Below is a small trained network, with its code and all its weights. Each question gives an input and a target symbol and asks what happens when units are switched off, that is, made to give their printed mean instead of their output.

import numpy as np


def w(rows, s, z=0):
    codes = np.array(rows[::2]) - 128.0
    scale = np.full(codes.shape[1], s)
    scale[-1] = z or s
    return codes * scale


def norm(h):
    return h / np.sqrt((h * h).mean(-1, keepdims=True) + 1e-5)


def f(y):
    return y / 2 * (1 + np.tanh(0.7978845608 * (y + 0.044715 * y**3)))


def softmax(a):
    e = np.exp(a - a.max(-1, keepdims=True))
    return e / e.sum(-1, keepdims=True)


def log_softmax(a):
    a = a - a.max(-1, keepdims=True)
    return a - np.log(np.exp(a).sum(-1, keepdims=True))


def net(x, mask):
    ids = ['ΘΠζμξτψ'.index(c) for c in x.split()]
    T = len(ids)
    res = E[ids] + P[:T]
    r = norm(res)
    for j in range(3):
        rows = slice(3 * j, 3 * j + 3)
        q, k, v = (r @ M[0][rows].T for M in (Q, K, V))
        z = softmax(np.where(np.tri(T) > 0, q @ k.T / 3**0.5, -1e9)) @ v
        o = O[0][rows]
        res = res + np.where(mask[j], z, o[:, -1]) @ o[:, :-1]
    y = f(norm(res) @ A[0][:, :-1].T + A[0][:, -1])
    res = res + np.where(mask[3:7], y, B[0][:, -1]) @ B[0][:, :-1]
    return log_softmax(norm(res)[-1] @ U[:, :-1].T + U[:, -1])


Q, K, V, O, A, B = {}, {}, {}, {}, {}, {}
E = w([
[94,92,168,183,100],'Θ',
[92,100,173,178,108],'Π',
[33,131,87,234,75],'ζ',
[187,116,102,184,67],'μ',
[121,248,136,191,84],'ξ',
[200,165,213,134,140],'τ',
[123,135,88,134,216],'ψ',
],0.011)
P = w([
[138,110,183,245,196],'0',
[105,100,153,237,222],'1',
[138,94,115,205,197],'2',
[150,106,96,179,169],'3',
[129,110,93,161,150],'4',
[125,124,97,142,119],'5',
[125,135,92,125,112],'6',
[124,136,84,111,89],'7',
[124,140,85,87,76],'8',
[69,133,81,101,29],'9',
[63,149,95,76,2],'10',
],0.0068)
Q[0] = w([
[129,158,190,202,8],'h1',
[172,84,120,196,113],'h1',
[127,197,148,190,114],'h1',
[157,115,94,160,25],'h2',
[109,88,193,160,110],'h2',
[113,231,176,181,45],'h2',
[144,169,76,159,67],'h3',
[148,112,130,99,119],'h3',
[96,118,57,112,129],'h3',
],0.013)
K[0] = w([
[93,137,73,59,99],'h1',
[124,202,81,80,131],'h1',
[105,121,91,60,133],'h1',
[104,159,130,1,108],'h2',
[152,165,79,118,103],'h2',
[146,107,105,52,112],'h2',
[96,96,140,79,96],'h3',
[126,119,169,139,123],'h3',
[128,132,124,61,144],'h3',
],0.016)
V[0] = w([
[102,213,147,149,50],'h1',
[141,169,83,111,215],'h1',
[117,30,114,129,115],'h1',
[147,186,77,145,71],'h2',
[217,95,154,150,117],'h2',
[116,49,46,137,103],'h2',
[125,162,9,116,152],'h3',
[80,79,185,123,174],'h3',
[62,174,99,112,139],'h3',
],0.013)
O[0] = w([
[131,254,141,117,136,253],'h1',
[128,73,111,190,200,88],'h1',
[224,44,133,80,24,127],'h1',
[135,216,54,215,119,233],'h2',
[161,126,188,237,75,165],'h2',
[130,62,74,130,56,168],'h2',
[207,95,104,190,190,151],'h3',
[139,120,176,32,98,114],'h3',
[165,129,124,59,233,143],'h3',
],0.0085,0.0059)
A[0] = w([
[100,76,125,130,85,231],'n1',
[214,100,115,125,226,111],'n2',
[162,37,143,191,255,242],'n3',
[98,185,150,124,64,254],'n4',
],0.0089,0.0054)
B[0] = w([
[165,141,135,120,125,177],'n1',
[139,60,114,247,125,146],'n2',
[145,57,138,159,199,200],'n3',
[199,113,152,108,170,255],'n4',
],0.013,0.0087)
U = w([
[117,102,153,69,109,117],'Θ',
[118,104,151,66,112,115],'Π',
[249,124,88,74,181,253],'ζ',
[162,118,98,208,52,92],'μ',
[97,181,69,138,183,143],'ξ',
[198,125,254,162,178,171],'τ',
[141,42,117,136,204,54],'ψ',
],0.0089,0.0029)

Each question gives the input, a string of symbols that net reads in full, and the target symbol t.
The units are the heads (3 rows each of Q, K, V and O) and the neurons (one row each of A and B). Each row of codes is followed by its name. A weight is (code - 128) times the scale printed after its matrix; where a second scale follows, it is the last column's (O, A, B and U).
mask holds one flag per unit, heads first, then neurons. A switched-off unit (its flag False) gives its mean, the last column of its rows in O or B, instead of its output. The means were averaged over made-up inputs and are rounded, as every weight is.
A unit's drop is (log p(t) with every unit on - log p(t) with that unit switched off) / (log p(t) with every unit on - log p(t) with every unit switched off).
The circuit of an input: a set's keep is (log p(t) with only the set's units on - log p(t) with every unit switched off) / (log p(t) with every unit on - log p(t) with every unit switched off). Starting from all 7 units, units are removed one at a time, each time the one whose removal leaves the highest keep (on an exact tie, the one counted first), for as long as the keep stays at least 0.8.
circuit, biggest first: the units of the circuit, biggest drop first
k most important neurons: the k neurons with the biggest drops, biggest first
heads that matter: for each layer, one digit per head in row order, 1 if its drop is at least 0.15 and else 0, layers parted by /
drop of u: that unit's drop, to one decimal
input ζ ζ ξ ξ, target ξ: circuit, biggest first -> [h1 h2]
input μ μ ζ ζ Π Π ψ ζ ζ Π Π, target ζ: most important neuron -> [n4]
input Π ξ Θ, target ξ: heads that matter -> 100
input ζ μ τ μ ψ, target ψ: heads that matter -> 100
input ζ ζ ζ, target ζ: circuit, biggest first -> [h1 h3 h2]
input Θ μ ψ Θ ζ, target ψ: heads that matter -> 110
input τ ξ Π ζ ζ ζ, target ζ: circuit, biggest first -> [h1 n4 h2]
input μ μ ζ Π ζ ζ μ Θ Π, target μ: heads that matter -> 010
input ζ μ ζ ζ ψ ζ μ, target ψ: circuit, biggest first -> [h1 n3]
input μ μ μ Θ, target μ: heads that matter -> 001
input ζ μ μ, target μ: heads that matter -> 011
input ζ ξ μ ζ Θ μ ψ τ Π, target ψ: 2 most important neurons -> [n3 n4]
input ζ ψ μ ξ ζ ξ ζ ζ ψ, target ψ: heads that matter -> 001
input ξ μ μ μ μ Θ μ τ ζ, target τ: most important neuron -> [n4]
input μ μ μ ξ ζ Θ τ μ, target τ: heads that matter -> 010
input ζ ζ μ Π μ ψ Π ζ Π Π, target ζ: 2 most important neurons -> [n4 n1]
input μ μ μ, target μ: heads that matter -> 001
input ζ μ ζ ζ Θ ξ μ μ, target ξ: heads that matter -> 100
input ζ ζ ζ ζ Θ ξ ζ ξ ψ μ τ, target ψ: drop of h3 -> 0.0
input τ Π μ μ ξ Π, target ξ: circuit, biggest first -> [h1]
